After every row comes one of two labels: whether the row has a hidden trait. Each part has its own trait and labels.
[ 10   9 -15   9 -34   4   5   3  -1  -1  -2   2  -8  27  11  -2   5   0
   6  25   6   1   2  -7   1   4 -10  -2 -10   4   5  16   6   1   0   0
 -10   5 -11  -8  12  -5   2  -2   6 -10   5  -2  15   0  -1 -14   4  -2
  -3   1  -5  28  -2   1  29   0   5   6 -16   3  -2  -1   2 -12  -5   4
  -6   3   5   1   2  -9  -7   1  -1   4  -5   3  -5  -6 -12  -1 -16  -1
  11  -3] : L
[-10   2  16   2   3  -3   0   7   4  -2   3  -4   9 -25  -8  -2   0   0
   0  -6  -7   1   2  -1  -2  -1   8   4   0 -11  -4  -6   0   1  -7   3
  15   2  -1   6   0   1  -2   9   2  -3  -5   0  -4   0  -1   8  -2  -2
  -7  -2  -2 -11   9   0  -8  -1  -3  -3   4  -1   0  -2   7   1   1  -2
  -1  -2   3  -4  -3   5   6   2   1  -4  -1  -3   1  12 -21  -2   9   0
   5   0] : L
[-41 -20  54 -11  53  -9   5   4  -4   3   4  -5   1 -59  -8   1 -18 -17
  -2 -47  -5  29  -8   5  12  -4   6  -7 -31  -1 -17  31   1  10   6  -5
 -36 -13 -13  14   1 -20   2  36 -22  53  24  30  19  22  -2  30   0  13
  21  -3  48 -26  31  -2   6  -1  -3   8   9  -8   4  -2   5  37  22 -22
  -1 -20  28  -2  20  31  19  -8   9 -13  -3  -8  11 -24 -98   2  33   1
 -24  -4] : C
[  4   2 -19   6  -4  -2  -9 -16  10  -7  -3  -8   3  24 -12   1 -10  26
  -5 -14 -30 -23   8  22 -13  -2  18   7  61 -28  14 -39  -3 -25  -2  -2
  61  11  52  15 -26  11  -6 -46  23 -69 -22 -10  -4  -4   2  10  -7 -13
  -9   4 -22 -17   5   3 -46  16   2  12  -7  -2  -4   8   8 -69   3   8
  10   3 -14 -14   1   5   1  16   0  -9  -5  -1  18  -4  90   5  -7   1
  12  -2] : L
[-37 -10   8   0  10   1   5   1   1   5  11   4  18 -22   0   8 -18 -16
   5 -17  14  30   0 -15   5   0  -2   4 -34  21 -18  24   8  13  -2   2
 -40   1  -3  -3  10 -20  -1  39 -26  67   1  12  -8   9  -5  11   0   4
  10  -8  24 -21   2  -2   8 -12  -5 -12  17  -1   3  -1  10  66   4  -4
   3  16  10   3  -3  11  14  -7   7  -2   2  -5  -5  -1 -62  -3  23   1
  -1   3] : C
[  4   6 -14   2 -22   7   4   9  -2   6   3   6   2   3  13  -3   4 -12
   6  31  28  13   0 -17   3   5 -16  -1  -9  23  -3  11   0  15  -5   4
 -22   0 -27 -14  14   1   3  21  -2  10   1  -7   1  -6  -2 -18   8   6
   4  -2  -8  23 -18  -3  38 -12   0 -11   7   6   1  -4  -5  49 -12   6
  -4  11  -4   8  -8 -10  -9  -6  -2  12   4   2 -17  12 -14  -6  -8  -1
   1   3] : C
[ 11   3  11  -1   6  -2  -2  -4  -1  -2  -6  -6 -12 -12  -2  -1   4  13
  -1  -5  -6 -12  -3   9   1   1  -2  -1  21  12  10  -8  -4  -6   5  -2
  11  -2  -1   6  -6   7   1 -13   9  -9   0   6  24   5   3  -2   0   0
   0   3  -4  12   8   2  -4  10   2  13 -11  -2  -2   3  -5 -18   2  -4
   0 -10  -2  -4   9   1  -5  -1   1  -1   0   3   5  -5  -2   3 -11   0
  -1  -4] : L
[ -17   -4   29  -13    9    1   10   19  -11    9    5    7   -8  -38
   14    1    4  -31    8   17   37   38  -12  -24   18    4  -22  -10
  -78   37  -18   52    0   30    4    1  -76  -17  -76  -14   30  -14
    7   58  -37   81   35   18   11    7   -4   -6   10   17   19   -6
   32   20   -2   -7   58  -16   -4   -9   10    2    4  -10  -10  100
    1  -16  -10   -9   21   17    7   -2    2  -17    3   10    3    0
  -18   -4 -100   -6    8   -1  -16    2] : C
[-17 -10  28  -8  25  -6   3   8  -4   3   1   0  -3 -38  -1   2  -4 -10
   2 -27   2  23  -8  -2   9   0   0  -5 -23   4 -12  22  -1   8   7  -1
 -29  -9 -19   5   7  -8   2  33 -15  42  26  19   9  11  -1  11   1   4
  10  -2  35  -4  17  -2  14  -1  -3   2   3  -4   3  -2  -7  41  10  -9
  -4 -14  17   4   8  15   9  -7   4  -4  -2  -3   3 -14 -77  -1  14   0
 -12  -1] : C
[-13  -1  11  -4   0   4   5   9  -6   8   8  10   6 -19   9   1  -3 -19
   6  14  27  23  -4 -18   9   4 -20   0 -59  26 -14  32   3  21   2   1
 -59  -6 -40 -11  19 -11   3  37 -27  57  11   1   2   2  -3  -6   3  12
  10  -6  20  10  -7  -4  31 -17  -5  -7  17   4   2  -5  -4  53 -11  -5
  -6   7   4  11  -5   0   0 -10   2   6   6   0 -11   2 -47  -6   4   0
  -3   5] : C
[-12  -5   7   1  12  -3  -1  -6   4  -1   1  -1   7  -4  -3   2  -7   2
  -1 -21  -9  -1   2   5  -1  -2   3   3  13  -3  -5 -10   4  -6   0   0
  15   1  19   5  -6  -3  -2  -3   0 -13  -6   1  -7   4  -1  12  -5  -2
   0   0   7 -18   3   1 -13   4  -2   1   3  -4   1   3   6  -7   3   0
   2  -5   3  -2   1   6   9   3   2  -6  -2  -4   6  -2  -4   2   7   0
   1   0] : L
[-38 -18  25  -8  41 -11   0  -7   3  -3   2  -5  10 -30 -13   7 -16   0
  -7 -63 -24  14  -1  13   6 -11  19  -3  11 -13 -11  -5   2  -3   5  -3
   9  -4  23  19  -9 -19  -6   2  -3   9   5  20  -2  16  -1  34  -9   0
   5  -1  40 -40  32   2 -34   8  -3  10   7 -11   3   2  15 -13  17  -5
   3 -22  19  -7  11  21  20  -4   7 -22  -5  -7  17 -23 -42   4  26   1
 -12  -5] : C
[ -1   4  -5   1 -19   5   2   2  -1   3   2   3   4   1   6   0   0  -3
   3  19  14   4   3 -10  -1   2  -4   1 -10  19   0   8  -1   5  -3   2
 -12   1 -14  -6   6   0   2   6  -6   7  -3  -6  -5  -6  -1  -7   2   3
  -2  -2  -5  10 -18  -1  17  -5   0  -6   5   2   0  -1  -3  17  -6   3
  -1  14  -6   4  -6  -3  -4  -2  -2   8   2   1  -9   4   6  -2  -8   0
   4   3] : C
[-22  -8  -2   1   1   2   5  -2   0   5   9   4  16 -14   5   6 -12 -12
   7   4  13  21   1 -15   6   2  -6   4 -42  21 -16  19   9  10  -3   3
 -34  -2 -14 -11   8 -11  -1  34 -24  45  -5   4  -2   4  -5   0   6   2
   7  -5  14 -10 -10  -2  19 -16  -1 -11   9  -1   3  -1   9  59  -3   1
   1  14   2   8  -2   5   4  -5   3   0   6  -3  -8  -6 -72  -3   5   1
   3   4] : C
[  6   0  10  -5   1   1   2  11  -9   4  -2   5  -8 -12   6  -4   9  -8
   5  22  18   9  -6 -15  10   2 -14  -4 -29  11   0  28  -2  13   3   0
 -50  -9 -29  -9  13  -3   5  25 -11  15  18   6   9   4   0 -15   7   7
   7   0  -1  20  -1  -3  33  -5  -1   1  -1   2   0  -5 -12  38   0  -4
  -8 -12   8   9   4  -6  -6  -8   0   8   6   2   1   0 -46  -2  -5  -1
  -7   2] : C
[  2  -2 -19   3  -2   2   1   3  -2  -1  -1   2   3  10   2  -1   2  -4
  -1  10  -1  -1   0  -3   0  -2   5  -3   1   0   1  -1  -1   1   0  -1
  11  -1  -6   2   2  -1   1  -4   3   6   4   1  -9  -4   0  -3  -1   1
  -2   0  -5  -4  -3   1   4  -1   1  -3   1   1   0  -1  -1  -2  -2   2
   1  -2  -2   1  -1  -7   0  -2  -1   0  -1   0  -3   2   3  -1  -2   0
  -1   1] : L
[ 11   2  -6   0  -9   2   0   2  -2   1  -1   1  -5   4   0  -3   4   4
   1  20  13  -5   0  -1   1   2 -10   0  -1   3   5  -3  -1   1  -1   0
  -7   1  -9  -6   3   4   2  -4  -1  -5   3  -5   8  -3   2  -7   4   2
   1   1  -1  10  -3   0  13   1   1  -1  -3   2  -1   0  -5  10  -3  -2
  -2   1  -3   3  -2  -4  -7   1  -1   7   3   3  -2   3   5   0 -10  -1
   2   0] : L
[  9   8  15  -2   3   0  -1   3  -4   1  -5  -4 -19  -9  -3  -5   6   9
   1  19  -2  -7  -5   2   3   4  -9  -1   1   1  11   2  -5   3   4  -1
  -6  -3 -12   1   5   9   3  -1   5   0  13   2  22   2   2  -8   5   4
   7   2  -7  23   8   0  16   5   0  11  -8   1  -1   1 -10  10   2  -5
  -3  -9  -3  -1   5  -3  -9   0   1   5   2   4   6  -6 -10   2  -9   0
  -1  -1] : C
[ 29  13 -30   8 -39   9  -1   4  -2   3   0   0  -7  34   8  -7   8  12
   4  50  12   3   5 -11  -7   8 -22   9  26  15  13  -6  -8  -2  -5   5
  -5   7  -2 -22   5  22   2 -19   3 -24 -12 -20   5 -13   0 -39   4   0
  -3   4 -27  41 -24  -1  27  -5   8  -6 -10  10  -1   2 -12   3 -21   5
  -2  26 -22   1 -12 -17 -20   6  -7  16  12   9 -16  26  57  -2 -34  -1
  15   6] : L
[-11  -7  38 -14  33  -7   4  11  -8   5   0  -1 -15 -43  -3  -1   2 -12
   1 -12   3  20 -12   1  15   1  -8  -8 -46   8 -10  27  -2  16  10  -4
 -43 -16 -39   3   7 -11   5  39 -17  45  31  25  24  17   0  12   5  13
  17  -1  37   9  20  -4  26  -1  -3  12   1  -3   2  -4  -9  40  13 -22
  -8 -22  23   4  16   7   8 -11   5  -2   1   0   5 -18 -92   1  10  -1
 -19  -2] : C
[  6  -5  27 -10  16  -1   5  18  -6   4   0   4  -7 -17   9   0  11 -20
   0   7  12  16  -9 -10  10   0   0  -8 -37  14 -11  28  -1  13   4  -1
 -35 -10 -48  -8  15  -7   4  29  -6  44  21  13   1   1  -2   1   4   4
   5  -2  13  12  -3  -4  28  -9  -3  -4   0   0   2  -6  -6  43   1  -8
  -6   0  20  11   5   1   2  -4  -1  -4 -11   0  -9  -2 -52  -5  10  -1
 -10   1] : C
[ -8  -9  -2   6  20  -7  -6 -17  11 -11  -1  -9  10  12 -19   5 -14  23
  -8 -54 -43 -22   7  26  -7  -7  29   7  58 -35   7 -38   4 -26   0   0
  70   5  69  21 -30   3  -9 -46  22 -58 -20  -2 -11   1   3  27 -11 -17
 -11   3   0 -42  16   7 -66  17   3  13  -4  -8  -2   9  16 -61   8   5
  10   0  -5 -20   3  14  11  13   2 -19  -7  -7  23 -10  71   6  13   2
   4  -4] : L
[-26  -9  16  -1  32  -7  -3 -16   1  -3   1  -5   5  -9 -12   3 -14   3
  -3 -35 -19   4   0  14  -1  -4  19   1  21 -14   0  -7   4  -9   3  -3
  16  -3  13  13 -13  -7  -3 -10   0  -8  -4   6   0   6   1  23  -8  -3
   1   0  23 -31  19   2 -32   6  -2   6   3  -5   1   3  10 -16  14  -3
   3  -6   6  -6   7  13  13   0   5 -13  -5  -5  11 -16   5   4  15   0
  -5  -1] : L
[-20  -6  13  -1   2   1   1   2  -6   6   5   7   8 -15   1   5  -1 -15
   3   3  14  18  -3 -10   2   0 -10  -4 -30  17  -6  19   3  14  -3   2
 -40  -7  13  -1  15  -8   6  31 -24  32   6   1   0   3  -1  -2   3   7
   7  -5  11   5  -5  -4  14 -10  -7  -6  12  -1   1  -4   3  49  -5  -7
  -2   5   0   9   1   6   2  -6   3   4   6  -2  -6   6 -18  -2   7   0
 -10   3] : C
[ 20   7 -24   5 -15   1  -4  -1   3  -4  -6   1  -5  27   3  -2   9   8
  -3   5  -2 -20   3   4  -6   0   6   1  24  -9  10 -17  -4  -7  -2   1
  29   2   2  -2  -5  12   1 -28  15 -36 -11 -12  -7  -8   2 -12  -2  -4
  -9   4 -21   4  -8   2  -7   5   4  -1  -9   3  -3   1  -6 -35  -6   8
  -1   0  -9   0  -4  -7 -10   9  -4   4  -1   2  -1   7  56   0 -15   0
   7   1] : L
[-25  -7  12  -1  19  -4   0   1   0  -1   2   0   6 -15  -1   3  -6  -6
  -1 -25  -2   8  -1   2   4  -3   3   0  -7  -1  -8   9   1   2   0  -1
   0  -1  15   5  -1  -9  -1   9  -2  15  -2   8  -5   4  -1  12  -1   1
   0  -2  14 -12   7   0 -12   0  -2   1   3  -4   2   0   7   8   5  -4
  -1  -6   5   1   2   5   8  -5   2  -6  -3  -4   1 -10 -20   1  14   0
  -8   0] : C
[ -17   -8   38  -19   32   -4    6   18  -12    9    1    2  -19  -68
    3    0   -2  -19    5   -2   17   29  -15  -10   19    1  -15  -11
  -58   23  -17   45    2   23    7   -4  -78  -20  -53   -5   24  -13
    6   61  -22   61   42   26   29   19   -1    7    9   19   24   -3
   40   18   20   -6   53   -6   -5    8    1   -4    5   -8  -13   68
   13  -24  -10  -21   25    6   18   11    7  -14    9   -3    2    0
   -3  -18 -100   -2    8   -1  -22   -3] : C
[-11  -5   6   2  18  -2  -1  -4   2  -1   4  -1   8   3  -5   3 -11   2
  -1 -17  -7   8   2   5  -1  -1   6   2   6  -3  -3  -2   2  -4   1   0
   1   3  17   6  -3  -4  -3  -1  -7   9  -9   6  -5   5   0  10  -4  -2
   3  -1   7 -13   5   1  -8   1   0   1   6  -1   1   3   7  -1   6   1
   1  -1   1  -4   2   8   7   0   4  -5   1  -3   5  -5   3   2   7   1
   1   0] : L
[-23  -9   6  -3  15  -3   1  -6   6   0   4  -1  13  -5  -5   6 -15  -6
  -3 -37 -10   7   2   3  -1  -3  11   1   3  -6 -10   2   4  -1   0   1
  14   3  44   4  -5 -11  -3 -10  -3   7  -4   4 -13   3  -1  19  -4   0
   6  -3   5 -23   9   1 -18  -1  -1  -3   6  -3   2   0   9  -4   4   2
   4   7   5  -3  -3  13  11   1   2  -7   0  -5   4   1  -1   1  13   1
  -2   0] : C
